[ 136  134  119  -58  102  -16 -101  -12 -190  115 -148   40   76 -156
  -56  -16   46    4  -20  -96  -84 -118   93   70   76  131  107  -21
  -56  110  172 -166 -159   98 -122   89  -31   47  -14   -6   76  128
 -113 -161   75  138  -70  225  108   41  202 -143  134]	[26]
[ 235 -232  144  -54  176   87  -89  -94   -2  -25  243 -131  -63  151
  -16  104  179   -7  157   46 -375 -162  196 -202 -187   82  -68   35
 -124  226  -33  -16 -236 -159 -166   -8   -6 -186 -238  131  219  -17
  244   27  119  144  -54   48  -52 -106  -30  155   68]	[38]
[-132 -151  191 -110 -131   49  -35  -23  -84  -15  139 -163  229    1
 -164  -34   34  -69 -111   72  201  -33  -75 -112   36  -21  251  281
   -3  211   93  109 -104  -12 -263  178  -85  235  199  123  125   58
 -173   91  210   60   77  -51  178  -60   90  100  -38]	[43]
[ -62   16  -73  -33 -114   39   17  -48   60  -25  -54  158  -97 -171
  124   77 -111   66   -9   60  -18  -75 -125 -116  -62  -29  108   70
 -152   39  122    5  -35  152 -155 -121   94    5 -125  -52  268 -110
  -98  100   62  -57   70  -57  -52  -39 -112   46    2]	[43]
[ 160   41  103   22   65   14  -97  -36  -63   76  102  -49   13  -73
   -8  -11   52 -164   64  -46 -129   37   88  -44   71   67   49   50
  121  -58 -120  -47 -103  -37 -290  187    5  -41  -21  100  -31   79
   23  -98   47  120 -133  -46   57  -57  103  -37  107]	[36]
[  71 -177   -5 -220   -2   -7    4  214   15  -53   92  135    7 -161
    8  -46  171  -35 -204   82    0  -24 -134  -51   44  -32    5   73
 -176   -2 -110  -43  112  128   61  109  111   12  -47  -22  109 -144
  -67  174   92   -1  168  -17  145  -20  -35    7   79]	[29]
[ 280 -183 -145 -345  236 -195 -272    9 -133  142  209 -155  -23   17
 -217 -222  125   95 -361  -77   50  102  -84  -48 -257  172  205  355
 -378  147   11  -71 -188  -51 -286 -181   70  -23  -53 -305  238  -83
  -50    5  -18  -92  318   71  -27   -8  -72   22  231]	[22]
[  -9  -24   88  -78   24  -54   57  189 -195  -17  -55   76  -64 -146
  -36   89  -83  -68  -34  -29  -78  -73   71  -78   32   -1  114   55
    2  -19   74  -24 -143   25 -124  -78  141   13  -65  -60  -10   11
   -6 -106   67  -47   11  -36   77   49    6  -78   -4]	[22]
[ -44   42   43   24    7   11  -48   24   22   22   13   62  -86  -58
  -48   33  -73   -9  -26  -57  -86  -75  -91  -73  -49   67   19  -47
   43  -67   13  -10  -25   94  -77  125   68  143 -114   87  253  -63
  -44   27  109  -48 -105   88  101  -91  -27  -74  -67]	[26]
[-153  -56  231   60 -114  -71   56   14   12   85   83 -187 -185   17
  119   17 -122  -65  143  111    2 -155   45 -140 -229  -90  160  -83
 -144  353  160  -43 -203 -154 -114   43   40   34   53  -11   -3   70
  -23  -99  176  101  125  -59  -65   11 -115  278 -102]	[22]
[ -48 -272  189 -107   15 -253  149   64  196 -209  230  107 -194  -51
  141  114  -28  -56  -64  104   36  165 -229  131 -202 -154 -152 -162
 -124 -121  -15 -146  357  208  113  149  209   35   72 -267 -402  -91
  158  -24  204 -132  182 -104   97 -343 -349  -45  -92]	[26]
[ 165  208  133   53 -168  312   10  198 -192  -72   78  483   53 -168
  156  -19  193 -136   58 -282 -157 -248   17   19  227  161  -59   57
  141    2 -111  -30   96  -30  215  183   77 -318 -241  111  -55 -113
    1  156  -72  367 -260  172   97   -9  357  -78  -22]	[26]
[  33 -134 -284 -181   97    5  -59  -25   61  -71   89   24   17 -135
   -5   -3  -13   61   39   38  -59   28  -54  -84 -198  120   79  145
 -129  -97 -150   25   -2  -64 -196  -45  -36   62    8 -107  223   19
 -105  101   96   32  188   -3 -125   32  -69  -33  119]	[43]
[ 431  -92  -62  -98   89    4 -211   27  196  106   32  -24  115  -90
  -96  -48  175  -27 -116 -154  -30   -5   18  -61 -117  105   57  206
 -123  -42  -25  -49 -268   -8 -165  212 -169  -33   45 -128  253   27
   -2   -5  -40  221   66  142  169  -54  134  180  113]	[38]
[  91  -12  -67  -16   13   78  -59  -73  186  -69  115   22  144   21
  214  110 -130   11   -3  -71  -31    4  -40  -67 -372   65   80  204
 -165  137  107  -14   69   24 -191  159   -3   66  -80  -18  263 -190
  142   53  111  -12   93   46  -32 -151  -58  141 -210]	[36]
[-435 -133  -71  -59  -39 -157  325  240  -21  -97  -38  -88 -198 -298
  321  187 -267  -33  334  260   68  206 -120  -10 -370   59  240 -249
 -181  258  155   15  211 -178 -262   -6  255  245  -12 -107 -235   24
  -23 -350 -119 -172  266 -144 -150   26 -270  -36  -44]	[40]
[   7 -132  297   51 -126 -103   17  -95  251   28  -20   -8   29   39
  -85  323 -105  -42  106  -27   65   -1  -68   17  -66 -103   74  -47
  -90  -18  184   17 -131  103   86  220 -113  104  200  -64   18  154
   -5  -98  184  215   58  -27  137 -217   50  229 -236]	[29]
[ 201 -271  141   99  -15  192   44  -85   73   -8   66 -208   44   47
  -53  -43  126 -196   89  110    9  159   50  -41  -52  112   76   69
   16  303   84  190 -285 -108 -254  448 -287  -74  -22   -9  -33  -25
   30  -73   64  195  -71   52  261 -235  322  203  156]	[26]
[-101 -143 -208 -143  -44  -24 -108   -9  -61 -117  110  -59  199  -41
   86   73  -57  -46 -100   92 -125   35    5 -320 -138 -109   93  124
 -115 -136  -52  152 -151   96 -390 -125    5   33  -19   41  178   -6
  -43   57   -8 -172  159 -282 -256 -110 -114   66  -47]	[38]
[ 132 -229 -128  -63   45  103   96   12  184 -392   99  205   27  123
   85  357  -91   23  184   -6 -353 -151   91 -168 -263  -75 -250   82
   43 -352  -88  120  -47   62  198 -118  -35 -103 -117 -211  205  -39
  218  117  281   13  -19  -92 -125 -155 -163   98 -295]	[45]
[ 175   11    4  -23  126  -50  -60  -22 -128  -25   11  -37   45   36
   44 -122   65  -55  -68   46 -228   88  188  -65   25   39  -26   71
  -40  113  -25  -46  -78  113 -126  142   28  -64 -244   67  114  -41
  113   25  121 -143  -87    4  122  -82   38   -4    3]	[40]
[ 143   89  -18  -22  104  -18  -87  -29   89    8   58  -81   10   -1
   38   89   20   76  -23  -11 -211  -72   -9  -54  -84   75  -40   46
  103  -82 -124  -91  -48   60  -46  174  -12   71 -124   34  172  265
  120 -134   81   47  -76  -13  141  -95  -48   -9  -36]	[46]
[ 322 -418  -41  -86   88 -205  -21  -10  355 -113  114   -7    5 -110
   55  216   91 -125  133  -16 -160  289  127 -123 -183 -179  -34   41
 -140 -174  -48   48 -122   -8 -332  125  -47 -117  105 -135   21  -52
  155   48 -148   -9  165  -73   -8 -208 -134  156   18]	[22]
[ 129  -52  -20 -121   38   29  -45   30  -49   82    8  -54 -127  -76
  -41  -67   23   50   71  -48  -92  -24   38  -62  -77   51  137  112
   -5   93    4  -39 -133  -42  -62 -101   76   90 -130 -161  110  121
  -51  -45  110   16  -11 -106   35   90  -10  141  100]	[23]
[   9  -85  111  -47   92  -58   12   76   56    2   35   11  -25 -197
   53   91   58 -133 -111  147  -50 -102  -51  -26   30  -69  -25 -194
 -130   31  -30 -138   -7  111 -173  266   -7   22   66  130  111  -29
  -91  -34   91   76   72  125  106  -63    7 -127  129]	[29]
[  14  -64  114 -101   35  -62  134  234  -40   54 -149 -183  -12 -144
  -34  154  -64  -19  203  174  -48   92   57   -5  -15   82  213   93
   77  -12   91  -16  -89 -121  -78   70   44  168  180  -63 -133  175
  -44 -233  138  100  186  -71  117  113   -1  -46   16]	[22]
[ -64  244 -276  -71   36 -179  -16  -54   35    1 -242  111  132 -216
  159  167 -166  171   -5  131  -49   50   -8  -45  143 -137   95  170
 -128 -294   33  -67  -92  289 -373  -46   -6  -41   62   80  159  215
  -46   -6    7 -163  140  -23  -93  -13 -128 -215   19]	[26]
[  46 -166    2  -48   10   61  -23  -31   52  -20  -47  104  -85 -136
  -59    0  -60   63   77  -60 -109  -76   56 -116 -123   86   88   41
  -78   55   95   -6 -106   36  -45  -66   19  101 -136  -47  159 -105
  -17  155  230   35   29   21   54  -21  -18   84   38]	[36]
[  42   65   33  -70  105  233  -91  261 -290  -83   95 -259  289 -132
  194 -124   49 -165 -254   67 -271 -333  231 -336  -95  -37  103   -4
  239  235   14 -110 -149  -42 -289   99    9  215 -145  236  214   53
  -79 -102  123  -64  -99  -93   14  124   93  -68   19]	[45]
[  63   34  121   -3   52  -57   42   79  -41   21  -84   86 -122 -205
 -117  -57   -4  -36 -116   85   62  -66  -50    1  164   10   80   10
  -39    8  165 -124 -128  148 -170   14   50   17  -49  -13  126 -101
 -154   25  132  -43  -69  143  216  -33  -20 -149  147]	[26]
[-113  -99   97 -198   28  255  132  -32  -35 -192  317 -429  136  124
   77  103  -31  127  163  405  112 -113 -245  -39 -287   52  222  205
  108  183  235  -42   99 -175  -79 -290  -48  216  163 -257 -197  243
 -190 -194  410  130  157 -318 -287 -109 -185   28   63]	[47]
[-134 -238  195   98  -44  182  293  156   -1 -355  287  -94  -87   71
  -49 -139   10 -260  -83  387  152 -188  -85 -133  -50  -57 -100 -197
   39  229   68   34  -72  -17  205   64 -106   36 -201 -143  -92 -127
 -136    5  459    1 -209 -217  162 -215  -65  260  -57]	[47]
[ 408  100 -182 -156  131 -102 -274   83   20 -107  149  494  110 -200
  240  -43  143  -72 -327 -418 -348 -176  161  -59  -51 -108 -217   65
 -128 -268 -290 -267  171  209   33   75  145 -274 -163  -24  306 -203
   84  340  -89   11   29  224  -78   13    2 -166  -76]	[47]
[  32  -69    4   10  -22  -92  109  135  197  -91   84   95 -103 -114
   86   31  -57   40   10  157   21   75  -69  -81  -77   14   79   37
 -180   47   76  -76   78  -10   82  -49   86  -96 -153  -39   21 -160
   10  166   99   -2  156  -74   20 -143 -178   94  -99]	[47]
[ -22 -145 -140 -152  159   42  105  195 -224 -224   49  358  103 -198
   21  207 -135 -338  126 -168 -113   59  121  118 -248  287    9 -257
 -202  -13 -144  -13  280 -123  215   41   87   94 -137 -210  114 -235
 -165 -144   73  126   11   50 -176  145  274  -95 -156]	[46]
[  69 -195  -50 -123   90  -47   -6  -27   30 -174  223  -79 -121  -24
   99    9    5   -7 -253  236 -167  -48 -112 -134 -200  -32  -78   36
  -64  -58 -105  -63   22   78 -116  -46   20 -122  -16 -173   15  -52
    8   74  202  -58  264  -94  -64 -183 -218 -133  126]	[38]
[ 155    4   58  -79  111   26  -20  193  -65   33   19 -111  -48  -91
   30   42   87   14    0   76 -218 -104   15  -98 -120  190   52   29
   21   68   14  -85 -110  -99  -72   58   67    1 -101   -1   97   56
   56 -177    1  111   64   81   92   16  -19  -78   82]	[40]
[  89  120  -69  -53   47   37   92  151  -23  -30  -67  171  -50 -129
   94   73    0   45  116   92  -70 -175   57  -44   71   13   28  165
 -144  -30   14  -85 -137   -6  -78  -73   51 -203 -101    7  132  -10
   35   42  114   91   20   83   -2  102  -42   -1   35]	[26]
[ 386  -36  347 -152  156    9  -78    5   77   -6   43   73  154  142
 -100  340  136  -52 -142  -18 -132 -185  -54  161   22   30 -162  253
  -83 -193   32 -157  -35  215   76  332  -45 -116  250  -43  104  -43
  227  -89  344  280   88  283  291 -155   84 -129  -84]	[38]
[ 221 -222   62 -211   57 -142 -178  113  -40   61   24  -43   86  -86
  -13  -15  255  -90    5  -87 -256  100   93  -98  -46  -12  -40   -8
  -68 -109 -108    1 -102   75 -167  205   73   53   81  -10   -3   43
   82  -79  -89   31  101   16   69  -41    0   32   92]	[29]
[-210  -62  180  -20 -208 -104  270  122  107 -128  -90  -29 -135 -202
  214  224   61  122  452  342  -68   10 -110  -87   25  -87   77   -1
   16   54  238   36    8  -33 -239  -33  166   16  149   64 -117  134
   18 -111  -99   20  110   12   21  -58 -356  -55    3]	[40]
[-467 -104  499  -80  -70   61  338  232 -290 -327  255   88  -60  -49
   99  131   37 -138   97  312   32 -332 -167   30  -11  -24  -65 -356
  -31  334  206 -157  372   46  223  -27  304  198  -80  116 -227 -110
  -86 -115  358  -12 -126   -2   42 -100 -216 -153 -148]	[40]
[ 161   98  184  193  -74  112  -58  -73   55    6  118 -188   19  247
  -37  190 -118  -64  264  -64 -343   88  117 -121  -80  203   21   92
  445 -219 -140  115 -108 -176  203  158  -93  -23  -83   24 -143  299
  171 -158  206  272 -153 -288   13 -211  139  132 -297]	[46]
[-321  -44   87    3  -88 -145  162    0 -138 -259  105  248  -51 -152
  270   81  -53   50  187  117 -172 -169  145 -180  -34 -125  -24 -137
 -223  234   94  -80   90   53 -141 -186  236 -135 -262  209  -64  -31
  139  145   55 -134  -11  -38 -148  -86 -298   -4 -136]	[36]
[  97    7 -193 -211   53  102  -44   56 -128 -108   38   99  214  -34
   90  -54   79  -72   -1   14   18  -12  -38  -21  -84   15   16  243
 -184  -45   34   41  -37  124 -281   -4   27   14  -15 -132  220 -162
  -57  -12   73 -101  -21   29 -106   25    3   26   33]	[40]
[ 151  -23  210   49   36 -158  -34   30  -55  140   32  -40 -174  -83
  -43 -124   44 -203   76  -12 -102  153  159    7   99    6   83 -126
   -6  126  -35 -111  -59  -44  -47  158   90  -29  -80   17  -54  -16
  -72  -34   66   47  -75  -44  108    5   74   79   47]	[29]
[ -54   13  227   65   35  297   18  121 -220   36  148 -289   84   76
  -93   37 -228 -271  -23  -43  -40 -102   97 -110  -75   65  216  -11
  418   60  -31   21  -96 -150   -7  134  -49  314  -40   28 -161  158
 -108 -222  433  102 -203 -364   46    5  289   86 -116]	[40]
[ -65  -56  114  -76   27  187 -165   31 -260  148  112  115  -63   91
  -49  -54  -63 -134  -89 -260  -89 -237  -10  -86  -55  -30  -36  -27
  -75  -68 -105   37 -194  157 -106  115  116   36 -169   49 -111 -104
  164  -29  344   -5 -169 -119  -35  -84  161  144   24]	[29]
[ -10  -55   67  -89   22 -105    3  128   44   29  -79    2  -20 -231
  -67 -105   26  125  -81  109   83  -69  -37 -114   81  -78  144   31
 -130   36  231 -144 -145  171 -171 -109   73  135  -57   22    6    0
  -87   81  150 -105   45  -14  136  -61 -177   22  123]	[29]
[ 434 -166 -386   15  295    6  259  103  349 -189 -310  250 -161 -351
  -47  313  -58  100  472  148 -307  213  318   -7   99  124  -16  -49
  -23 -319  -66  -43 -169  -92  137 -234 -157 -225 -324 -221  158  139
    5   48   32  142  -48  -61   27   93   60    7  174]	[29]
[ -71   64  117   52  -45  -69   43  -42  -42  -42    2   85 -101  -57
  114  109 -104  -85   35   56 -116  -67    3  -22   20  -84  -20 -125
  -11  -20   23  -60  -11  119  -45   83   59  -51  -26    6   16   44
  -39  -47  135    7  -31  -16  -21  -87  -30  -62  -74]	[29]
[  91   51   46   49 -102  -84  -13   59   96   10  -94  150  -35 -194
   29  -54   33  -21   78  -30   -3   56  -12  -74   98  -29   48   34
  -20 -106  136  -31 -122  144 -191   53   58  -18  -49    0   42  -75
  -36   50  -47  -28  -95   34  116 -110  -81   49    5]	[23]
[  40  149  -50    8  -38   31 -235  -48  -64  176  -56   28   48   -7
   58 -128 -107    5 -128 -176 -149 -177  116 -190  -35  -48   56  154
  -25  -81  -90  -31 -257  155 -191  133   -3   33  -72  135  160   34
   83  108  250  -12   -9  -61   11   13   49  146  -62]	[43]
[ 232   44  214  -97  -22  237 -242  307 -156  388 -119   69   43 -381
 -230 -141  250 -210 -279 -368   19  -32 -217  107  236  345  161  -87
  288  -85 -189  -50  -13   78  -13  638   22  337   36  122  -36   75
 -196 -238 -120  362 -155  167  553   52  575 -176  338]	[46]
[ -99 -108  -65  184   -7  132    7  -60  -32  -87  138  240 -152  -93
 -144  -31 -291 -298  -91 -130   14 -144  131 -216  -35   -8   74 -145
  -51   -6  -97   80 -215  -63  -91  -50 -103  -78 -251   52  293 -288
 -225  298  286   26 -177  -89 -104  -40  206  127  -75]	[38]
[  20  -58  125  -31  -86   96  -21   58  -14   74   78   89  -53  -48
  -76 -113   -3 -163  -55  -14   99  -44  -51  -26  137  -92   68   55
  -11  -70  -81  -12  -51   94   29  127    4   14   40  -12  -81  -97
 -138  175  343  100  -27 -153   66  -29  118  152   37]	[26]
[ -21    9  -51    3  -71 -113   13 -132  145  102  -84 -122  -65 -132
   46  132 -136  114  181  218    4  212  -24 -141   74 -118  277   84
 -101  -27  174    6 -162   73 -300 -249   18   -9  -38  -10   27  176
 -133   -8    8  -64  119 -344 -177  -97 -140  131   67]	[40]
[ 158  -56   97  -43    8   91  -46  135 -119   70 -130  160   -9 -280
  260   32  227 -136   91  -48 -328  -65  139 -124   49   16  -43 -145
 -126  197   61  -37  -99  132 -371  260  171  -95 -231  246  141 -203
  158  -84 -241   -2 -113  173  123    3   98  -40  195]	[38]
[ 309 -192  313   41 -196   61   43  347  -41  160 -191   15  -55 -257
 -321  -94  137 -304   57 -225   83  255   44   58  139  308  264  -75
  252   95   97  117 -191 -163  345  318  -70  211    6 -302 -201   61
 -260 -257 -114  379 -105  -80  514   44  507  264   28]	[40]
[ -37  -72 -206  -67   17  -32  -21  109   86   28  -68    5  -28 -180
   28   36   -7   75  289  -28 -176  -16   90 -171 -165  145   80    1
  -54  -62 -149   62 -146 -148 -132   65    8  136  -88   68  166  180
   46  -50  -24   93   52  -22  -15  106  -65  144    7]	[36]
[ 277  -34   -5  -79   65  364 -171 -121  -45   -9  268 -653  306  146
    1 -180  230  -31 -208  386 -136  -66  -42 -275  -85  125  175  252
  281  246  -12   39 -255 -110 -264   74 -322  106  -27    6  183  309
 -219 -141  206  183    6 -334  -20 -126  160  134  263]	[46]
[-132 -219  158  -70   91 -100   81   36 -219 -125  184  -95  -85   48
 -125   -2  -42 -262   20  152 -169   90  108   13  -11   64  -32 -148
  116  -23 -278   20  143 -113  101  225   16   86  119   19 -137   38
 -121   22  371   47  103  -65   31    2   77 -183  -31]	[40]
[ 117   26   41   53  -42 -201 -152 -215  -25    8  -11  -14  -52 -117
  -15 -219   60   39 -136  -43 -101   25   91  -85   73  -62   28    3
   26   38   72  -88 -228  155 -249   60 -101  -91   -6  -66    4  188
 -111   85    2  -24  -17   88   97 -167  -24  -60  146]	[23]
[ -26  -96    7  -28   50 -217   67  120   12 -100   84  135 -155 -240
  -97 -116   -4 -150   25   70   60   71   -6   -7  -11   62   50 -129
 -113  -40  -12 -107   58  -72  -93  -12   74   17   45  -81   87 -178
 -261  120   46   -7   60  149    9   17 -124 -136   57]	[40]
[  99   88   89   49  -57  -35  -90 -151  -55   70   -9  142  -93  -82
   27   41 -103  -44  -11 -108  -83  -98   74  -42  -34   47  128   56
 -134  126  113  -78 -150    7 -100  -62   -3 -166  -47  -66  197  -47
 -120   73   76  158   47   94  -76   -5  101   19  -16]	[46]
[ 127  -52  -10   49   32   29 -110  135   79   68   78 -156    1 -108
   45  -66    1  -25   15 -115 -246  109  110 -199 -114  111  120   31
  264   -1 -145   21  -40 -149 -133  266   19  149 -147  175   47   93
   82   33  -42   20  -19  -77  146  -75   61   10  -35]	[45]
[ -43   35  138   -5   36  128   23    8   76   51  128  -87  -57   -2
   -2   48   18   22   46  148   86 -191 -191  -16  -21   18   50   39
  -55   96   73  -70  -74   14 -172  149   -8   61  -10  110  114   21
  -20  -51  229  111  -77   65   80 -109  -47   28   78]	[47]
[-106  -17  199  -39  -53  156  152   72  -24 -230  131  278   23  -76
  107  115  -81  -87  164  -52  -52 -268   81  -31   61 -212  -59  -99
   90  -38   24 -162  212  160  232 -141  180  142 -168   13  -88  -18
  -11  152  467   -8 -277 -252  -35   -2 -100  153 -218]	[46]
[  64  -30   96   60  -73   36    5   26  138    0   58 -110 -177  -59
  -22 -114   62   53   -1  139  -71   81 -187 -106  -32  106   51  -35
  150   34  100    6    1   55   -3   71   53  120 -174  -30  108  -44
  -92   31   46  -43  -80  -52  170 -208 -125   12   50]	[22]
[ -47 -305  -72 -292   59 -151  -25   64  -99  -47  128  292 -147 -199
 -119   46  207   22   11  -30  -42  -80 -112  -18  -77  154  -16   19
 -462   83 -158   29    0  -45 -127  -26  154 -118  -57  -41  242 -133
  -18  112 -101  105  217  255   14   53  -75  -59  204]	[36]
[ -96   15 -316  -80   32  169   13  154 -104  -22  111 -105 -134 -271
  243 -274    1   37  150   22  -52   66 -128 -126 -284  190  159  -49
  111  109  -52   13   57 -174 -375  -68  135  174 -245 -127  -90   35
 -107 -144 -149 -129  -46 -129 -177   28 -110  -49  277]	[40]
[ 351  -26  -53  -84  180   25 -141 -218   79  103   49 -167   74  126
 -115  134    1  -22   25   91 -125   76   89    3  -18   67   79  288
  -89  -94  -93  -15 -243  -20 -180   59 -207 -153   90  -99  214  150
  -13  -31  249  204  115  -59  -51  -35  153   69  105]	[38]
[ 308  179   27  117   49    1 -108  -79  -49  -24  -64   20  154   24
  116   28  -37  -26  104  -38 -385  113  325 -120  108   47   19  145
  186 -169   22  -62 -123   50  -69   10  -64 -245 -136  106  -65   47
  109   99  115   67  -67  -82  -85 -132  122  -88 -102]	[26]
[  86  126 -215 -231   -3  -35 -111  131  -81  -31   20  270  113 -308
  235  -32   59 -123 -102 -216  -73    2  -45   28  -57  -65   44  -43
  -77  -84 -152 -150  274  168  -75   24  213  169  -65 -138  286  -17
 -233  -24 -163  -92  -23  -46 -114  183   11  -50  -20]	[23]
[ 190  -97   61   30  107 -119  -46  -14  -25  -37   21 -161   64   18
   52   35   23  -89  116   77 -324  146  291 -130  -55   31   10  -50
   45   21  -34  -22 -156  -61  -82  117  -67  -87  -84   37  -91  143
  111  -83   74   49   34 -107  -14 -111   48   46  -39]	[47]
